Rows and roughly how far along a hidden order each lies, from 0 to 9:
(in the rows, 128 means zero)
[138 128 125 134  49 143 129 102 145 153 129 146 130 127 121 135 117 132
 124 189 218 128 142 118 130 113 154 126 124 255 105 131 122]	9
[122 132  94 142  45 141 127 110 174 106  61  88 132 131 150 139 110 128
 127 137 124 139 154 115 134 129 149 115 130 142 119 128 148]	3
[135 122 156 123  84 127 129 137  92 109 180 158 132 128 131 140 155 132
 132 157 101 139 113 135 126 117 113 131 119 190 147 127 111]	3
[132 130 121 123 174 123 130 116 130 154 129 151 123 125  89 119 110 128
 125 148 232 121 137 120 124 130 134 145 125 177 109 131 131]	8
[135 123 156 120 109 125 127 133  89 134 180 170 130 127 125 139 153 131
 132 130  96 128 112 136 126 116 119 128 122 205 152 129 106]	4
[128 130 122 122 113 125 125 132 142  98  86 143 133 135 116 146 148 128
 136  99  76 132 124 146 128 133 122 124 122  29 154 133 141]	1
[136 132 117 126 150 128 131 124 150 111  80 139 128 134 103 127 132 130
 130 170 213 132 137 148 121 132 125 147 118 123 118 132 147]	6
[128 125 129 131 156 123 131 136 121  73 103 102 130 123 147 127 128 129
 126 178 122 153 159 126 125 130 114 147 127 216 120 118 134]	1
[132 131 114 125 121 127 127 125 150 108  85 157 131 135 101 142 141 130
 135 128 144 127 127 149 124 132 123 139 120  58 141 136 152]	4
[140 124 155 125  94 133 129 121 105 146 167 157 130 128 131 134 154 132
 128 171 146 121 113 131 129 113 137 128 119 227 135 130 108]	7
[124 129 105 138 124 132 129 120 156  89  58  87 130 127 148 129 117 127
 124 147 139 129 159 118 129 131 139 128 121 190 113 125 145]	2
[137 125 153 125 109 133 130 120 108 157 195 156 127 127 126 123 137 130
 127 158 178 118 115 125 127 115 143 129 123 186 120 130 106]	8
[123 128 105 135 115 130 129 124 140  85  76 104 129 125 134 133 105 128
 126 149 131 149 156 119 129 131 125 129 126 228 116 123 139]	2
[119 132 110 135 111 131 126 129 159  93  68  98 131 131 149 133 124 125
 129 107  73 131 138 125 132 134 134 116 133  47 131 127 141]	1
[135 123 157 121 114 124 128 138  88 120 176 166 130 126 120 137 146 131
 132 144 112 133 115 133 126 120 105 131 120 171 146 127 108]	3
[122 131 108 135 133 129 129 124 150  95  64  88 128 128 134 126 109 127
 124 138 132 141 157 121 130 135 132 132 129 187 114 123 145]	3
[134 133  97 129  75 138 126 114 156 131  75 169 132 135  91 149 124 130
 134 137 195 130 141 139 128 130 133 127 119 119 132 139 144]	6
[133 131 113 127 132 130 130 116 152 139  93 152 128 131  91 132 116 130
 129 153 248 127 140 137 125 131 132 144 120 147 122 134 147]	7
[121 130 105 134 152 126 129 126 154  96  60  86 127 127 135 121 107 127
 124 135 130 141 154 125 128 140 129 136 131 163 115 123 147]	3
[135 127 133 128 114 129 127 129 143  80  97 112 135 137 147 143 173 129
 133 117  58 131 124 144 129 125 123 126 124  64 149 129 141]	0
[133 122 149 127 121 123 129 133  93  90 146 134 131 124 141 133 151 130
 129 160  93 147 130 129 127 118 122 137 123 252 135 121 107]	1
[134 130 125 127  82 134 127 124 157  99  93 136 134 138 125 146 162 130
 134 138 124 128 126 150 126 126 124 128 117  85 145 134 149]	3
[134 123 153 125  90 126 128 139  87 108 179 159 132 126 129 143 146 132
 133 157 100 143 122 132 126 120 105 132 117 215 150 126 109]	2
[134 121 156 127 105 127 129 131  97  84 158 130 133 126 156 135 162 131
 130 167  90 147 128 129 127 115 122 135 120 255 143 122 111]	1
[138 122 163 120 122 125 129 130  96 122 181 151 131 128 140 134 172 131
 130 154 108 127 111 138 125 112 131 133 121 201 142 127 111]	4
[137 128 137 129  19 141 126 115 112 181 182 164 130 127 115 144 119 132
 131 145 164 120 115 120 132 111 137 110 123 232 139 135 106]	8
[140 123 154 124  85 133 130 122 109 145 195 152 130 129 138 131 139 132
 128 176 156 124 116 131 126 112 139 132 120 250 129 129 108]	7
[122 131 106 137 110 133 127 119 172 102  78  79 131 131 158 131 130 125
 126 121 100 130 141 124 132 131 152 121 132  99 122 131 147]	2
[136 127 142 127 106 135 129 108 127 172 144 139 126 124 122 122 120 129
 124 145 185 113 122 116 130 113 162 128 128 255 109 128 104]	9
[137 126 147 129  99 134 130 117 113 168 200 151 127 125 127 125 131 131
 126 162 173 115 120 122 127 115 140 123 125 255 115 129 109]	9
[137 123 157 122  73 129 127 130  95 139 176 168 131 129 125 143 147 132
 133 142 106 128 112 133 127 114 123 124 120 185 146 130 108]	4
[131 123 148 126 114 123 128 136  87  89 144 145 132 123 129 135 144 130
 130 140  80 146 128 128 128 120 115 133 126 227 138 122 110]	1
[125 129 111 134 136 127 129 122 144  84  64  94 129 124 140 126 118 128
 124 149 132 147 159 122 129 131 149 137 128 221 111 122 144]	2
[133 133 108 130  80 137 127 117 153 138  88 163 130 133  86 144 106 131
 132 145 192 131 138 138 127 133 129 131 120 134 132 137 145]	6
[125 127 116 135 144 127 130 121 141  90  85  95 129 124 145 126 123 127
 124 149 129 147 157 121 129 131 136 141 127 219 110 121 139]	2
[129 123 141 129 155 119 130 137  99  79 130 114 129 123 142 126 141 129
 127 166 100 151 144 127 126 129 113 145 124 246 126 118 120]	1
[130 122 156 127 152 122 131 130 103  72 146 114 131 122 158 129 158 130
 126 170 100 148 140 128 126 121 112 143 123 236 128 118 116]	1
[139 122 165 121 114 130 131 127 105 122 200 141 131 130 147 131 175 132
 128 185 109 123 112 136 124 112 130 136 118 233 133 126 109]	5
[135 120 162 123 149 121 130 136  92  80 159 131 131 125 152 131 172 130
 128 168  78 142 125 137 125 117 120 141 121 245 127 119 113]	1
[123 130 117 134  94 132 126 129 153  89  75  96 134 133 150 139 142 127
 130 102  61 136 141 131 132 132 133 116 130  43 145 128 143]	0
[121 132 108 136 131 132 126 121 164 101  71  86 129 130 147 128 126 125
 127 102  92 130 139 122 132 133 143 119 133  64 126 128 147]	2
[134 130 120 128 135 131 130 109 141 140 110 147 126 128  95 122 112 130
 126 175 229 127 145 132 125 128 137 143 121 227 109 131 137]	8
[131 133 110 127  69 135 126 128 154 120  88 161 135 137  94 150 127 131
 136 134 164 135 130 144 126 136 110 127 119  66 150 139 158]	4
[124 129 118 130 124 127 125 130 145  84  80 109 132 132 148 137 148 126
 132  87  52 131 127 135 131 129 132 120 130  55 144 128 141]	0
[136 131 123 127 130 134 129 112 153 126  90 143 128 132 101 132 131 130
 128 169 208 124 142 137 125 127 146 141 120 178 116 135 142]	7
[127 128 124 126 109 127 126 139 135  92 103 132 133 134 131 143 158 128
 135 102  53 136 121 145 128 133 115 124 124  27 152 130 141]	0
[141 120 164 120 143 121 127 121 101 106 150 148 132 123 138 133 189 128
 127 135  75 122 118 130 130 108 157 136 125 221 134 123 100]	2
[139 122 165 123 107 127 130 128  98 115 177 143 132 128 146 135 174 132
 130 173 100 135 119 137 125 113 128 134 120 231 139 125 111]	3
[137 126 137 129  64 139 129 111 124 170 184 149 128 128 131 131 130 131
 125 171 184 120 124 119 130 111 151 120 124 255 116 131 107]	9
[137 126 145 125  85 133 127 118 107 169 190 170 127 125 114 132 124 130
 128 143 165 116 117 123 130 113 144 123 125 213 126 130 102]	8
[138 123 161 124  84 130 129 129  99 129 184 156 132 129 141 136 168 132
 130 206 121 133 116 135 126 112 125 130 118 214 144 127 108]	4
[124 128 121 130 119 128 126 129 151  77  86 100 133 135 153 136 158 127
 131 103  51 134 130 137 129 130 127 122 127  71 144 128 142]	0
[136 122 168 122 141 125 129 131  94 129 192 151 129 128 131 129 172 131
 130 155 110 123 102 138 124 115 133 136 123 180 138 129 109]	5
[129 131 117 126  89 131 126 137 142 105  97 144 133 138 109 149 138 131
 137 117 113 135 121 147 127 134 109 126 121   6 156 136 145]	2
[133 128 125 129  88 129 125 133 136  89  97 125 135 136 140 147 153 128
 134  97  56 135 125 139 131 129 121 120 125  51 152 131 142]	0
[134 122 156 127  94 128 128 130  99  90 154 136 133 126 152 140 158 131
 130 162  83 145 127 128 128 116 126 131 119 245 142 123 114]	1
[120 131 105 134 129 130 126 119 167 105  67  85 129 131 151 128 128 124
 127 100  92 128 140 124 132 133 149 121 134  81 122 127 146]	2
[128 127 133 129 110 130 126 129 145  72 105 108 135 135 153 142 172 128
 132 110  46 132 127 141 129 126 133 123 125  58 147 128 137]	0
[136 129 127 130  92 138 130 103 140 154 135 137 128 127 123 134 126 130
 123 182 220 125 144 121 128 117 162 134 123 255 113 130 125]	9
[133 130 127 127  95 132 127 129 148 100  96 140 134 138 135 144 155 131
 134 137 124 132 126 150 125 132 123 130 118  69 148 135 149]	3
[135 131 113 132  63 138 128 106 147 152 107 157 127 128 100 135 102 131
 128 167 239 125 142 124 129 123 145 131 122 201 112 133 124]	8
[119 132 100 136 118 134 127 119 166 102  66  99 129 130 143 130 105 126
 126 107 119 133 150 121 132 136 140 120 131 124 122 127 148]	3
[133 122 158 126 127 124 130 134  95  98 152 127 133 124 149 133 155 130
 128 171  77 148 132 130 127 118 122 138 122 255 131 119 113]	1
[126 127 121 134 108 129 130 124 122  87  93 113 130 123 142 133 115 129
 128 164 114 151 156 121 128 128 120 137 124 235 124 121 131]	1
[122 130 111 136  90 133 126 124 152  89  88  95 133 133 154 140 140 127
 130 101  61 134 133 129 133 131 137 114 129  52 138 128 144]	1
[131 132 107 127  75 133 126 123 150 117  90 177 132 136  97 148 133 130
 136 109 148 126 128 145 127 132 124 125 119  54 154 139 147]	4
[132 122 147 127 106 125 128 139  90 102 149 152 131 123 131 135 134 131
 131 153  85 145 130 127 127 121 107 133 122 235 139 123 110]	1
[125 129 113 131  92 128 126 139 139  72  85 117 133 133 136 144 140 128
 134  96  49 138 128 136 129 136 111 118 128  30 152 130 143]	0
[130 127 130 125 113 128 126 134 137  82 101 123 134 134 137 143 154 127
 135 106  66 133 119 143 128 128 123 124 124  45 156 130 141]	0
[122 130 109 135  89 132 125 121 160 100  73  87 132 133 160 136 138 125
 128 101  64 130 140 126 133 131 148 115 133  64 130 128 144]	1
[129 128 132 123 133 124 128 138 136  79  95 128 134 137 127 138 161 129
 135 120  93 134 124 150 124 134 112 133 122  40 149 130 149]	1
[135 121 161 120 144 120 128 135  89 104 163 144 131 124 133 130 166 129
 131 139  84 135 119 136 126 116 126 140 124 196 141 124 108]	2
[130 129 120 126 107 128 125 136 136  97  92 142 132 135 114 150 144 129
 136  94  79 133 124 146 128 133 113 124 123  31 155 133 142]	1
[137 129 129 130 104 138 130 105 140 152 134 137 126 127 123 130 122 130
 123 185 230 121 141 121 128 118 157 133 123 255 102 130 118]	9
[128 124 129 131 156 123 132 137 118  66 111 105 130 124 148 124 125 130
 126 185 120 159 151 127 124 132 108 149 123 251 119 118 135]	1
[122 131  92 139 105 134 128 125 165 101  62  84 128 130 141 129 104 126
 126 147 134 141 151 121 130 136 129 123 131 106 118 127 153]	3
[121 131 109 135  80 133 126 127 146  92  82 105 133 133 145 141 129 127
 131  95  57 136 133 133 132 131 129 114 130  50 144 130 144]	0
[128 129 123 125 111 128 126 131 142  98  90 137 134 137 112 144 152 130
 135 108  97 131 120 149 127 133 119 129 122  21 155 137 145]	2
[139 122 161 122 101 129 128 129  97 131 183 152 131 129 130 136 160 131
 131 159 117 128 110 135 126 116 125 129 119 236 137 128 109]	5
[134 133 109 128 118 133 129 113 144 144  96 159 127 130  89 135 108 130
 131 145 221 126 140 133 127 128 137 136 122 168 110 136 139]	7
[124 128 128 127 133 125 128 147 134  83 108 120 133 135 138 138 147 128
 136 110  64 141 124 146 126 135  93 124 125  22 155 128 143]	0
[132 130 124 125  91 132 126 133 142  97  98 138 135 138 121 149 157 129
 135 126  99 133 125 149 127 129 126 128 120  85 152 134 150]	2
[138 124 152 121 115 130 129 128 102 154 193 169 128 126 121 124 140 130
 128 157 145 123 113 130 125 116 124 131 123 207 131 129 107]	7
[135 127 139 128 116 134 131 116 125 162 172 143 125 124 125 121 122 129
 123 180 214 118 125 120 127 119 145 130 126 252 111 128 111]	9
[137 126 135 132  24 142 129 116 120 175 207 157 128 128 125 136 111 132
 127 183 202 125 123 121 128 115 135 118 122 255 124 132 112]	9
[131 131 121 127  96 133 126 126 149 103  84 148 133 137 116 146 142 130
 135 129 133 128 124 146 126 131 126 126 120  53 148 135 146]	3
[130 122 142 126 152 120 130 132  96  79 132 124 130 121 147 128 147 129
 127 167 103 149 142 128 126 123 120 145 124 251 125 119 116]	1
[134 127 132 129 102 138 130 118 118 167 177 147 125 125 120 124 114 131
 125 177 201 126 122 117 127 119 139 129 125 251 113 129 115]	9
[120 130 108 136 109 132 127 129 157  98  84  92 131 132 153 131 125 126
 128 108  90 135 139 128 131 134 130 120 132  65 127 127 148]	2
